-51; -8; 46; 9
35; 43; -60; 39
9; -27; 68; -50
-54; -7; 43; 11
-44; 29; -21; 55
->
35; 43; -60
9; -27; 68

-48; 24; 5; 27; -31
-68; 34; 7; 38; -44
-53; -44; -60; 55; 61
-43; 65; -3; -32; 40
->
-68; 34; 7
-53; -44; -60

17; 45; 17; 49
-16; -46; -26; -42
-4; -27; -64; 19
15; 43; 31; 33
-13; -40; -33; -28
->
-16; -46; -26
-4; -27; -64

-43; -69; 0; 4
33; -14; -52; -23
35; 20; -68; -34
40; 43; -22; 14
->
33; -14; -52
35; 20; -68

-40; 23; -12; -45
43; -25; -36; 36
-69; 63; 25; -52
->
43; -25; -36
-69; 63; 25

-56; 9; -43; 2
7; 9; -5; -3
26; -19; -33; 4
7; 9; -5; -5
->
7; 9; -5
26; -19; -33

30; -40; 56; -7
25; -63; 25; 12
-8; 50; 18; -23
6; 4; 22; -3
->
25; -63; 25
-8; 50; 18
